Below are the code and all the weights of a small trained network. Each question names an input and a class and asks about switching units off, where a switched-off unit gives its printed mean instead of its output.

import numpy as np


def w(rows, s, z=0):
    codes = np.array(rows[::2]) - 128.0
    scale = np.full(codes.shape[1], s)
    scale[-1] = z or s
    return codes * scale


def norm(h):
    return h / np.sqrt((h * h).mean(-1, keepdims=True) + 1e-5)


def f(y):
    return y / 2 * (1 + np.tanh(0.7978845608 * (y + 0.044715 * y**3)))


def log_softmax(a):
    a = a - a.max(-1, keepdims=True)
    return a - np.log(np.exp(a).sum(-1, keepdims=True))


def net(x, mask):
    res = np.array(x, float).reshape(1, 3) / 4 @ E
    u = 0
    for l in range(3):
        y = f(norm(res) @ A[l][:, :-1].T + A[l][:, -1])
        res = res + np.where(mask[u : u + 6], y, B[l][:, -1]) @ B[l][:, :-1]
        u += 6
    return log_softmax(norm(res)[-1] @ U[:, :-1].T + U[:, -1])


A, B = {}, {}
E = w([
[195,122,153,114,73,86,181,109],'x0',
[176,87,113,221,138,178,132,140],'x1',
[122,102,104,155,189,1,124,123],'x2',
],0.0084)
A[0] = w([
[117,58,64,148,112,38,114,127,49],'0.n0',
[148,60,77,80,93,122,75,134,186],'0.n1',
[65,183,95,153,157,159,73,204,196],'0.n2',
[230,136,106,110,51,80,176,101,8],'0.n3',
[254,62,96,145,201,150,98,105,88],'0.n4',
[197,150,149,85,162,141,209,164,32],'0.n5',
],0.0055,0.0017)
B[0] = w([
[64,234,220,102,164,141,194,62,227],'0.n0',
[199,204,119,85,162,154,83,63,149],'0.n1',
[170,129,78,105,44,113,187,15,235],'0.n2',
[89,11,37,80,152,161,224,46,253],'0.n3',
[175,121,84,74,71,105,122,252,223],'0.n4',
[72,115,50,170,81,151,43,36,146],'0.n5',
],0.0043,0.0027)
A[1] = w([
[31,139,41,140,209,195,67,146,30],'1.n0',
[40,139,97,159,135,145,25,135,107],'1.n1',
[122,148,132,253,106,139,88,54,143],'1.n2',
[68,122,144,156,114,133,119,150,3],'1.n3',
[128,55,55,131,171,72,134,116,150],'1.n4',
[87,170,132,46,114,112,140,140,133],'1.n5',
],0.0066,0.0046)
B[1] = w([
[120,9,143,67,55,105,189,81,171],'1.n0',
[216,50,135,82,69,96,217,72,162],'1.n1',
[153,120,97,123,127,121,161,175,163],'1.n2',
[159,38,201,2,37,32,74,102,88],'1.n3',
[90,162,148,163,81,195,76,119,254],'1.n4',
[169,103,78,155,159,166,149,203,219],'1.n5',
],0.007,0.0038)
A[2] = w([
[175,148,69,182,166,148,184,146,133],'2.n0',
[93,155,144,103,36,209,97,123,148],'2.n1',
[116,98,104,177,156,35,67,90,141],'2.n2',
[29,120,64,147,158,158,104,76,144],'2.n3',
[159,63,134,93,42,85,166,33,4],'2.n4',
[85,170,114,1,95,84,110,165,95],'2.n5',
],0.0075,0.0039)
B[2] = w([
[62,114,108,9,139,83,74,169,227],'2.n0',
[117,174,204,193,175,26,135,89,253],'2.n1',
[164,173,233,185,50,254,148,102,213],'2.n2',
[170,148,127,52,203,43,187,103,187],'2.n3',
[164,52,84,95,236,185,219,65,233],'2.n4',
[155,14,76,186,62,214,60,215,204],'2.n5',
],0.008,0.0045)
U = w([
[154,47,102,110,133,149,219,58,153],'0',
[115,212,250,204,101,133,146,108,160],'1',
[132,60,63,159,67,160,85,236,147],'2',
[95,180,106,62,190,14,123,127,151],'3',
[127,143,79,145,82,82,66,62,3],'4',
],0.015,0.0051)

Each question gives the input, the list of numbers given to net, and the class t.
The units are the neurons (one row each of A and B). Each row of codes is followed by its name. A weight is (code - 128) times the scale printed after its matrix; where a second scale follows, it is the last column's (A, B and U).
mask holds one flag per neuron, layer by layer. A switched-off neuron (its flag False) gives its mean, the last column of its row in B, instead of its output. The means were averaged over made-up inputs and are rounded, as every weight is.
A unit's drop is (log p(t) with every unit on - log p(t) with that unit switched off) / (log p(t) with every unit on - log p(t) with every unit switched off).
The circuit of an input: a set's keep is (log p(t) with only the set's units on - log p(t) with every unit switched off) / (log p(t) with every unit on - log p(t) with every unit switched off). Starting from the 12 units with the biggest drops (on a tie, the unit counted first), units are removed one at a time, each time the one whose removal leaves the highest keep (on an exact tie, the one counted first), for as long as the keep stays at least 0.8.
units of the circuit, in order: the units of the circuit, biggest drop first
unit that matters most: the unit with the biggest drop
top k neurons: the k neurons with the biggest drops, biggest first
top k neurons in layer l: the k neurons of layer l with the biggest drops, biggest first
drop when u is switched off: that unit's drop, to one decimal
input [-5,-7,-6], class 2: units of the circuit, in order -> (2.n5)
input [-7,5,-7], class 0: top 3 neurons in layer 1 -> (1.n0; 1.n1; 1.n4)
input [-7,8,-8], class 1: top 3 neurons in layer 2 -> (2.n1; 2.n4; 2.n5)
input [-6,-8,-7], class 2: top 2 neurons -> (2.n5; 1.n4)
input [1,2,3], class 3: top 3 neurons -> (0.n0; 2.n5; 2.n0)
input [5,-3,6], class 1: top 2 neurons in layer 1 -> (1.n1; 1.n0)
input [-7,3,7], class 0: top 2 neurons -> (1.n0; 1.n1)
input [-5,-2,-7], class 1: top 2 neurons in layer 2 -> (2.n1; 2.n4)
input [-3,2,-5], class 1: top 2 neurons -> (2.n1; 0.n3)
input [-5,-7,-1], class 2: top 2 neurons -> (2.n5; 1.n5)
input [-7,7,3], class 0: top 4 neurons -> (1.n0; 1.n1; 1.n5; 2.n5)
input [-8,-7,8], class 0: top 3 neurons -> (1.n1; 1.n0; 2.n2)
input [0,-2,-3], class 3: top 2 neurons in layer 2 -> (2.n2; 2.n0)
input [-1,5,8], class 1: unit that matters most -> 2.n2
input [2,5,-2], class 2: drop when 2.n3 is switched off -> 0.1
input [-3,-8,-1], class 2: drop when 2.n5 is switched off -> 0.3
input [-3,-6,3], class 2: drop when 2.n5 is switched off -> 0.9
input [2,-5,7], class 1: drop when 2.n2 is switched off -> 0.5
